Here is a tiny trained network, its code and every weight. The questions are about switching its units off for an input and a target symbol, where a switched-off unit gives its printed mean instead of its output.

import numpy as np


def w(rows, s, z=0):
    codes = np.array(rows[::2]) - 128.0
    scale = np.full(codes.shape[1], s)
    scale[-1] = z or s
    return codes * scale


def norm(h):
    return h / np.sqrt((h * h).mean(-1, keepdims=True) + 1e-5)


def f(y):
    return np.maximum(y, 0)


def softmax(a):
    e = np.exp(a - a.max(-1, keepdims=True))
    return e / e.sum(-1, keepdims=True)


def log_softmax(a):
    a = a - a.max(-1, keepdims=True)
    return a - np.log(np.exp(a).sum(-1, keepdims=True))


def net(x, mask):
    ids = ['ΔΘΠβζημξτ'.index(c) for c in x.split()]
    T = len(ids)
    res = E[ids] + P[:T]
    r = norm(res)
    for j in range(3):
        rows = slice(4 * j, 4 * j + 4)
        q, k, v = (r @ M[0][rows].T for M in (Q, K, V))
        z = softmax(np.where(np.tri(T) > 0, q @ k.T / 4**0.5, -1e9)) @ v
        o = O[0][rows]
        res = res + np.where(mask[j], z, o[:, -1]) @ o[:, :-1]
    y = f(norm(res) @ A[0][:, :-1].T + A[0][:, -1])
    res = res + np.where(mask[3:27], y, B[0][:, -1]) @ B[0][:, :-1]
    return log_softmax(norm(res)[-1] @ U[:, :-1].T + U[:, -1])


Q, K, V, O, A, B = {}, {}, {}, {}, {}, {}
E = w([
[23,133,99,109,151,68,175,130],'Δ',
[109,115,46,178,88,201,82,142],'Θ',
[48,82,133,94,123,129,88,116],'Π',
[160,66,154,195,225,146,147,174],'β',
[65,89,150,133,97,59,163,129],'ζ',
[89,126,203,108,72,151,147,67],'η',
[136,219,96,164,154,180,202,142],'μ',
[150,160,141,87,99,135,117,253],'ξ',
[72,160,204,54,174,190,124,103],'τ',
],0.0037)
P = w([
[181,58,65,11,106,166,224,91],'0',
[69,136,223,216,60,155,123,176],'1',
[140,106,116,166,85,116,175,116],'2',
[113,81,55,71,146,151,202,164],'3',
[110,221,156,156,193,37,15,81],'4',
[3,139,140,137,175,122,55,182],'5',
],0.003)
Q[0] = w([
[247,117,96,156,131,146,122,154],'head 1',
[64,146,138,123,121,124,135,135],'head 1',
[102,149,124,120,136,90,139,90],'head 1',
[131,146,121,113,137,118,111,95],'head 1',
[149,117,129,124,112,159,137,122],'head 2',
[66,127,155,145,134,140,108,149],'head 2',
[159,165,133,153,128,79,91,91],'head 2',
[131,159,143,131,143,110,57,117],'head 2',
[113,111,127,121,111,158,150,147],'head 3',
[117,125,118,126,116,126,177,114],'head 3',
[103,125,132,124,118,94,123,130],'head 3',
[135,175,139,144,135,102,83,111],'head 3',
],0.012)
K[0] = w([
[67,75,244,42,54,121,187,2],'head 1',
[203,171,46,210,149,141,122,182],'head 1',
[147,180,107,105,201,183,80,210],'head 1',
[104,134,129,106,183,154,107,138],'head 1',
[159,158,76,88,183,102,165,184],'head 2',
[128,70,91,239,41,86,204,55],'head 2',
[56,194,219,187,119,175,42,246],'head 2',
[21,166,202,251,126,96,119,148],'head 2',
[165,67,33,67,186,167,176,104],'head 3',
[130,139,143,48,165,161,109,110],'head 3',
[77,111,205,125,99,106,168,80],'head 3',
[12,154,226,244,93,156,100,174],'head 3',
],0.0049)
V[0] = w([
[98,39,106,152,148,123,77,95],'head 1',
[58,204,80,134,116,144,154,56],'head 1',
[159,136,101,201,138,209,149,99],'head 1',
[131,120,179,139,213,105,184,99],'head 1',
[69,139,45,94,135,166,95,176],'head 2',
[119,108,148,155,69,46,134,63],'head 2',
[110,142,75,126,207,49,199,184],'head 2',
[132,253,103,145,126,129,166,65],'head 2',
[115,143,183,34,197,111,108,21],'head 3',
[140,89,126,157,80,94,125,135],'head 3',
[189,207,209,96,112,143,167,197],'head 3',
[155,138,141,216,174,210,187,144],'head 3',
],0.0053)
O[0] = w([
[195,36,121,221,107,146,50,93,9],'head 1',
[127,197,120,177,72,158,143,62,177],'head 1',
[78,90,108,103,167,154,169,23,185],'head 1',
[139,140,185,217,217,104,185,135,37],'head 1',
[101,172,132,70,111,89,17,53,218],'head 2',
[253,122,119,162,63,132,187,150,119],'head 2',
[83,148,252,164,88,13,127,100,107],'head 2',
[81,209,119,161,83,160,203,85,40],'head 2',
[170,211,142,236,194,176,66,198,126],'head 3',
[161,107,94,93,149,102,181,122,108],'head 3',
[34,115,172,91,96,177,132,245,165],'head 3',
[13,55,158,145,136,153,129,78,104],'head 3',
],0.0046,0.0015)
A[0] = w([
[158,106,148,118,178,125,147,104,239],'neuron 1',
[96,185,100,93,143,140,180,93,146],'neuron 2',
[103,136,62,174,127,49,127,165,116],'neuron 3',
[141,176,142,95,113,124,172,152,115],'neuron 4',
[60,167,155,120,144,165,230,69,90],'neuron 5',
[141,159,76,176,80,134,132,186,93],'neuron 6',
[88,70,139,119,141,159,154,153,136],'neuron 7',
[118,111,210,81,105,166,144,123,89],'neuron 8',
[68,119,39,101,139,81,153,122,129],'neuron 9',
[215,167,203,143,103,172,85,121,35],'neuron 10',
[219,135,100,120,179,106,2,142,19],'neuron 11',
[132,160,137,123,152,93,151,169,102],'neuron 12',
[107,95,144,220,119,163,133,75,196],'neuron 13',
[118,150,138,68,33,133,117,107,41],'neuron 14',
[101,71,69,127,92,141,71,70,132],'neuron 15',
[162,182,103,113,163,147,132,89,12],'neuron 16',
[127,72,83,102,159,137,154,135,94],'neuron 17',
[84,129,221,113,103,42,70,97,101],'neuron 18',
[75,130,31,174,83,86,128,142,148],'neuron 19',
[164,150,181,45,195,157,162,94,223],'neuron 20',
[100,184,137,168,178,178,47,174,51],'neuron 21',
[171,175,155,158,93,160,106,107,4],'neuron 22',
[87,93,64,133,160,187,169,176,74],'neuron 23',
[214,57,128,120,61,63,230,150,99],'neuron 24',
],0.0048,0.0022)
B[0] = w([
[99,127,212,170,201,147,150,137,187],'neuron 1',
[97,110,74,179,41,134,121,144,225],'neuron 2',
[218,100,238,104,97,138,72,82,162],'neuron 3',
[118,177,138,119,153,134,118,182,191],'neuron 4',
[122,90,11,213,78,51,114,142,233],'neuron 5',
[149,149,122,31,139,79,193,81,185],'neuron 6',
[133,74,88,62,157,121,170,153,201],'neuron 7',
[204,95,108,150,106,48,111,135,185],'neuron 8',
[145,95,138,147,114,246,106,173,226],'neuron 9',
[117,79,42,144,153,205,140,199,176],'neuron 10',
[25,110,2,124,148,30,150,155,179],'neuron 11',
[136,151,190,120,116,120,108,128,169],'neuron 12',
[183,136,92,119,226,106,173,75,209],'neuron 13',
[162,190,154,75,70,40,110,118,194],'neuron 14',
[182,130,238,103,147,148,132,70,222],'neuron 15',
[50,115,54,144,151,106,134,133,144],'neuron 16',
[164,110,168,112,143,157,177,148,166],'neuron 17',
[175,166,83,18,232,138,209,128,254],'neuron 18',
[198,159,207,119,87,142,108,52,191],'neuron 19',
[124,90,137,229,43,75,98,164,228],'neuron 20',
[83,119,165,163,78,132,44,69,179],'neuron 21',
[165,154,53,82,177,188,184,135,151],'neuron 22',
[119,148,142,39,164,155,187,83,196],'neuron 23',
[45,76,152,191,34,202,63,136,173],'neuron 24',
],0.0035,0.003)
U = w([
[194,232,196,145,134,47,149,89,142],'Δ',
[146,82,131,73,86,176,75,2,203],'Θ',
[168,115,21,157,163,74,27,151,1],'Π',
[104,23,195,164,230,104,150,125,150],'β',
[194,53,191,220,26,102,101,170,50],'ζ',
[192,146,87,141,133,240,202,169,160],'η',
[15,141,75,186,76,95,193,94,121],'μ',
[92,127,161,21,78,104,101,227,195],'ξ',
[68,192,180,187,162,204,8,143,75],'τ',
],0.0062,0.0015)

Each question gives the input, a string of symbols that net reads in full, and the target symbol t.
The units are the heads (4 rows each of Q, K, V and O) and the neurons (one row each of A and B). Each row of codes is followed by its name. A weight is (code - 128) times the scale printed after its matrix; where a second scale follows, it is the last column's (O, A, B and U).
mask holds one flag per unit, heads first, then neurons. A switched-off unit (its flag False) gives its mean, the last column of its rows in O or B, instead of its output. The means were averaged over made-up inputs and are rounded, as every weight is.
A unit's drop is (log p(t) with every unit on - log p(t) with that unit switched off) / (log p(t) with every unit on - log p(t) with every unit switched off).
The circuit of an input: a set's keep is (log p(t) with only the set's units on - log p(t) with every unit switched off) / (log p(t) with every unit on - log p(t) with every unit switched off). Starting from the 12 units with the biggest drops (on a tie, the unit counted first), units are removed one at a time, each time the one whose removal leaves the highest keep (on an exact tie, the one counted first), for as long as the keep stays at least 0.8.
circuit, biggest first: the units of the circuit, biggest drop first
unit that matters most: the unit with the biggest drop
heads that matter: for each layer, one digit per head in row order, 1 if its drop is at least 0.15 and else 0, layers parted by /
input ξ η Π, target ξ: unit that matters most : head 1
input η Π Θ ζ μ, target μ: heads that matter : 100
input μ τ β, target μ: heads that matter : 010
input τ β ζ μ, target τ: heads that matter : 001
input ξ τ Δ η β, target τ: heads that matter : 001
input Π Θ τ, target Π: circuit, biggest first : head 3; neuron 11
input β η ζ Θ η, target η: heads that matter : 010
input η μ η μ, target μ: circuit, biggest first : neuron 5; head 3
input τ ζ η Δ, target τ: circuit, biggest first : head 3; neuron 21
input ξ Θ Θ Δ β η, target Θ: circuit, biggest first : head 2; head 3
input τ τ Δ μ ζ, target μ: heads that matter : 110
input η Θ η β Π, target β: heads that matter : 100
input ξ Π η η η, target Π: circuit, biggest first : head 2; neuron 11
input τ ζ τ η Δ, target ζ: unit that matters most : head 2
input η τ η ζ η ζ, target η: heads that matter : 010
input η τ η Δ, target η: heads that matter : 010
input τ η η η μ, target η: heads that matter : 010
input β η Δ Δ, target β: heads that matter : 100
input ζ τ Δ Θ ξ ζ, target Δ: circuit, biggest first : head 2; head 3
input ξ η Δ, target ξ: circuit, biggest first : head 1
input μ Δ Π, target μ: circuit, biggest first : head 1; neuron 5
input Θ μ μ μ ζ ξ, target μ: circuit, biggest first : head 1; head 2
